Below are the code and all the weights of a small trained network. Each question names an input and a class and asks about switching units off, where a switched-off unit gives its printed mean instead of its output.

import numpy as np


def w(rows, s, z=0):
    codes = np.array(rows[::2]) - 128.0
    scale = np.full(codes.shape[1], s)
    scale[-1] = z or s
    return codes * scale


def f(y):
    return y / 2 * (1 + np.tanh(0.7978845608 * (y + 0.044715 * y**3)))


def log_softmax(a):
    a = a - a.max(-1, keepdims=True)
    return a - np.log(np.exp(a).sum(-1, keepdims=True))


def net(x, mask):
    res = np.array(x, float).reshape(1, 7) / 4 @ E
    y = f(res @ A[0][:, :-1].T + A[0][:, -1])
    res = res + np.where(mask, y, B[0][:, -1]) @ B[0][:, :-1]
    return log_softmax(res[-1] @ U[:, :-1].T + U[:, -1])


A, B = {}, {}
E = w([
[128,153,100,81,168,216,171],'x0',
[1,168,204,97,190,129,101],'x1',
[59,85,209,107,132,151,32],'x2',
[136,62,111,36,53,111,93],'x3',
[152,188,149,189,178,215,88],'x4',
[94,144,157,45,78,97,77],'x5',
[92,200,76,104,58,162,213],'x6',
],0.0086)
A[0] = w([
[77,129,70,158,116,158,254,255],'N0',
[104,117,87,141,34,108,168,105],'N1',
[51,112,172,69,79,29,188,131],'N2',
[144,123,13,120,132,105,137,200],'N3',
[63,115,80,91,110,210,188,254],'N4',
[89,164,148,100,167,202,138,138],'N5',
[201,22,129,115,137,106,34,136],'N6',
[51,229,213,140,153,206,92,176],'N7',
[126,108,86,124,73,104,149,7],'N8',
[41,125,112,126,151,61,154,215],'N9',
],0.0095,0.0054)
B[0] = w([
[244,145,117,138,70,153,87,246],'N0',
[198,151,106,140,161,59,86,186],'N1',
[135,155,179,152,154,87,35,214],'N2',
[147,125,131,131,52,170,139,204],'N3',
[207,142,128,89,80,144,89,215],'N4',
[155,176,185,136,130,142,130,173],'N5',
[66,82,136,63,96,91,214,202],'N6',
[169,182,192,141,117,171,75,219],'N7',
[154,140,120,156,167,133,48,151],'N8',
[155,147,169,180,134,137,71,189],'N9',
],0.011,0.013)
U = w([
[126,58,91,48,119,63,199,118],'0',
[128,235,187,136,161,167,101,172],'1',
[125,51,169,192,183,129,125,190],'2',
[168,162,80,174,112,114,122,14],'3',
[173,129,49,109,69,157,160,247],'4',
[100,127,91,142,254,189,149,2],'5',
],0.01,0.0054)

Each question gives the input, the list of numbers given to net, and the class t.
The units are the neurons (one row each of A and B). Each row of codes is followed by its name. A weight is (code - 128) times the scale printed after its matrix; where a second scale follows, it is the last column's (A, B and U).
mask holds one flag per neuron, in row order. A switched-off neuron (its flag False) gives its mean, the last column of its row in B, instead of its output. The means were averaged over made-up inputs and are rounded, as every weight is.
A unit's drop is (log p(t) with every unit on - log p(t) with that unit switched off) / (log p(t) with every unit on - log p(t) with every unit switched off).
The circuit of an input: a set's keep is (log p(t) with only the set's units on - log p(t) with every unit switched off) / (log p(t) with every unit on - log p(t) with every unit switched off). Starting from all 10 units, units are removed one at a time, each time the one whose removal leaves the highest keep (on an exact tie, the one counted first), for as long as the keep stays at least 0.8.
units of the circuit, in order: the units of the circuit, biggest drop first
unit that matters most: the unit with the biggest drop
k most important neurons: the k neurons with the biggest drops, biggest first
drop of u: that unit's drop, to one decimal
input [-8,-2,0,-1,-8,4,8], class 3: unit that matters most : N1
input [-7,7,6,8,1,3,-8], class 2: units of the circuit, in order : (N6; N2; N9; N4)
input [7,-2,-1,-6,0,-2,2], class 4: 2 most important neurons : (N2; N0)
input [3,-3,-7,5,5,-3,-7], class 0: 2 most important neurons : (N6; N0)
input [-7,4,-5,5,0,-5,-2], class 0: 2 most important neurons : (N7; N0)
input [-7,-3,-3,5,-7,-6,8], class 3: 2 most important neurons : (N1; N2)
input [0,1,-7,7,-8,4,1], class 1: 3 most important neurons : (N2; N9; N8)
input [-5,-3,3,5,8,-6,-6], class 0: drop of N6 : 0.4
input [0,-5,-3,2,-5,-8,-7], class 0: drop of N6 : 0.4
input [3,-6,-7,8,4,8,-7], class 0: drop of N6 : 0.3
